Below is a small trained network, with its code and all its weights. Each question gives an input and a class and asks what happens when units are switched off, that is, made to give their printed mean instead of their output.

import numpy as np


def w(rows, s, z=0):
    codes = np.array(rows[::2]) - 128.0
    scale = np.full(codes.shape[1], s)
    scale[-1] = z or s
    return codes * scale


def f(y):
    return np.maximum(y, 0)


def log_softmax(a):
    a = a - a.max(-1, keepdims=True)
    return a - np.log(np.exp(a).sum(-1, keepdims=True))


def net(x, mask):
    res = np.array(x, float).reshape(1, 7) / 4 @ E
    y = f(res @ A[0][:, :-1].T + A[0][:, -1])
    res = res + np.where(mask, y, B[0][:, -1]) @ B[0][:, :-1]
    return log_softmax(res[-1] @ U[:, :-1].T + U[:, -1])


A, B = {}, {}
E = w([
[128,130,129,128,128,126],'x0',
[154,73,254,140,197,54],'x1',
[152,143,113,16,177,113],'x2',
[204,115,18,187,187,113],'x3',
[224,50,159,107,64,202],'x4',
[128,129,128,128,128,129],'x5',
[130,128,128,129,130,126],'x6',
],0.0093)
A[0] = w([
[157,145,111,155,151,121,87],'n1',
[156,154,110,31,167,136,98],'n2',
[89,76,218,173,125,67,112],'n3',
[135,105,45,141,71,139,107],'n4',
[141,98,99,150,181,146,96],'n5',
[105,114,128,149,146,163,216],'n6',
[114,134,139,252,79,137,98],'n7',
[74,201,82,82,26,125,127],'n8',
[176,129,93,168,175,125,110],'n9',
[105,135,108,130,118,164,98],'n10',
[122,243,138,111,121,54,108],'n11',
[144,146,151,146,118,115,254],'n12',
[46,131,195,118,64,134,92],'n13',
[175,112,61,167,162,119,118],'n14',
[62,171,117,140,164,103,104],'n15',
[156,134,161,58,199,107,148],'n16',
[149,188,162,154,142,109,70],'n17',
[82,142,159,67,84,136,174],'n18',
[74,139,114,157,120,63,165],'n19',
[134,90,146,113,166,129,184],'n20',
[165,153,148,149,159,62,135],'n21',
[180,90,144,85,65,190,107],'n22',
[106,141,94,118,102,147,100],'n23',
[92,172,110,130,156,95,107],'n24',
[159,127,98,176,125,88,109],'n25',
[119,160,182,197,72,121,140],'n26',
[137,80,173,170,155,124,169],'n27',
],0.013,0.0079)
B[0] = w([
[121,110,153,114,140,102,154],'n1',
[97,150,111,161,245,172,207],'n2',
[141,187,113,119,107,118,238],'n3',
[145,146,115,123,123,109,201],'n4',
[128,118,158,102,101,87,166],'n5',
[79,97,66,136,142,142,188],'n6',
[128,166,136,150,237,167,205],'n7',
[144,177,114,111,120,119,252],'n8',
[81,91,183,93,133,70,192],'n9',
[170,168,179,94,98,62,158],'n10',
[152,87,155,156,112,163,206],'n11',
[123,115,40,136,124,118,217],'n12',
[83,88,161,107,137,57,229],'n13',
[98,113,155,104,129,95,209],'n14',
[174,66,172,132,85,151,201],'n15',
[133,152,88,149,141,123,230],'n16',
[153,145,138,144,106,124,143],'n17',
[102,98,105,91,156,95,237],'n18',
[142,95,123,118,103,210,206],'n19',
[149,137,103,126,100,140,198],'n20',
[139,161,99,132,108,107,190],'n21',
[175,91,155,153,127,148,233],'n22',
[151,159,146,122,90,101,170],'n23',
[170,122,151,146,109,165,189],'n24',
[100,115,146,96,120,98,172],'n25',
[105,134,112,143,157,153,199],'n26',
[136,159,121,140,91,138,211],'n27',
],0.011)
U = w([
[91,107,178,74,141,64,91],'0',
[137,196,116,153,236,180,93],'1',
[239,86,188,137,82,199,89],'2',
[134,136,42,121,106,134,253],'3',
[187,254,104,112,74,100,69],'4',
],0.013,0.011)

Each question gives the input, the list of numbers given to net, and the class t.
The units are the neurons (one row each of A and B). Each row of codes is followed by its name. A weight is (code - 128) times the scale printed after its matrix; where a second scale follows, it is the last column's (A, B and U).
mask holds one flag per neuron, in row order. A switched-off neuron (its flag False) gives its mean, the last column of its row in B, instead of its output. The means were averaged over made-up inputs and are rounded, as every weight is.
A unit's drop is (log p(t) with every unit on - log p(t) with that unit switched off) / (log p(t) with every unit on - log p(t) with every unit switched off).
The circuit of an input: a set's keep is (log p(t) with only the set's units on - log p(t) with every unit switched off) / (log p(t) with every unit on - log p(t) with every unit switched off). Starting from the 12 units with the biggest drops (on a tie, the unit counted first), units are removed one at a time, each time the one whose removal leaves the highest keep (on an exact tie, the one counted first), for as long as the keep stays at least 0.8.
circuit, biggest first: the units of the circuit, biggest drop first
unit that matters most: the unit with the biggest drop
k most important neurons: the k neurons with the biggest drops, biggest first
drop when u is switched off: that unit's drop, to one decimal
input [3,-6,-2,2,-8,8,5], class 2: unit that matters most	n15
input [2,-4,-6,6,-7,-8,6], class 2: circuit, biggest first	[n15; n19; n24]
input [-6,4,3,1,5,1,7], class 3: 2 most important neurons	[n15; n11]
input [0,1,-7,4,-8,-7,6], class 2: circuit, biggest first	[n15; n19]
input [-6,-2,5,0,-6,-1,5], class 2: circuit, biggest first	[n15; n11]
input [7,7,5,-6,-5,4,5], class 4: 2 most important neurons	[n3; n16]
input [8,-4,-4,6,7,-1,-6], class 2: 3 most important neurons	[n22; n13; n18]
input [-7,-8,-6,-3,3,-8,3], class 4: 4 most important neurons	[n8; n10; n2; n23]
input [1,-2,3,8,-7,-5,0], class 0: circuit, biggest first	[n9; n14]
input [-1,0,-6,-7,4,-5,7], class 0: 2 most important neurons	[n13; n2]
input [8,8,-8,-5,7,7,1], class 1: circuit, biggest first	[n7; n26]
input [5,-1,6,3,-7,-4,-5], class 2: 3 most important neurons	[n15; n11; n24]
input [8,4,-3,-3,2,7,3], class 4: 2 most important neurons	[n3; n2]
input [0,-1,-6,0,-5,6,2], class 1: circuit, biggest first	[n7]
input [-7,4,-4,-6,0,2,7], class 3: circuit, biggest first	[n9; n12]
input [8,7,1,-1,-5,-5,-1], class 4: 2 most important neurons	[n3; n21]
input [-2,-7,-8,8,-5,3,-2], class 0: 2 most important neurons	[n9; n14]
input [1,-5,2,-2,6,-4,-4], class 2: 3 most important neurons	[n22; n3; n16]
input [-1,2,-6,5,6,5,-4], class 1: 2 most important neurons	[n7; n15]
input [-8,1,8,-4,4,-1,-3], class 1: circuit, biggest first	[n2]
input [0,8,-4,-4,-5,-2,8], class 3: 2 most important neurons	[n19; n8]
input [-8,8,-5,5,-7,6,-8], class 3: 2 most important neurons	[n19; n21]
input [-3,0,-6,8,0,2,6], class 0: circuit, biggest first	[n9; n14]
input [-2,3,-4,1,2,-3,0], class 1: drop when n8 is switched off	0.1
input [-1,1,-2,-4,-8,-4,-7], class 2: drop when n15 is switched off	0.2
input [1,-7,-4,2,2,3,2], class 4: drop when n8 is switched off	0.1
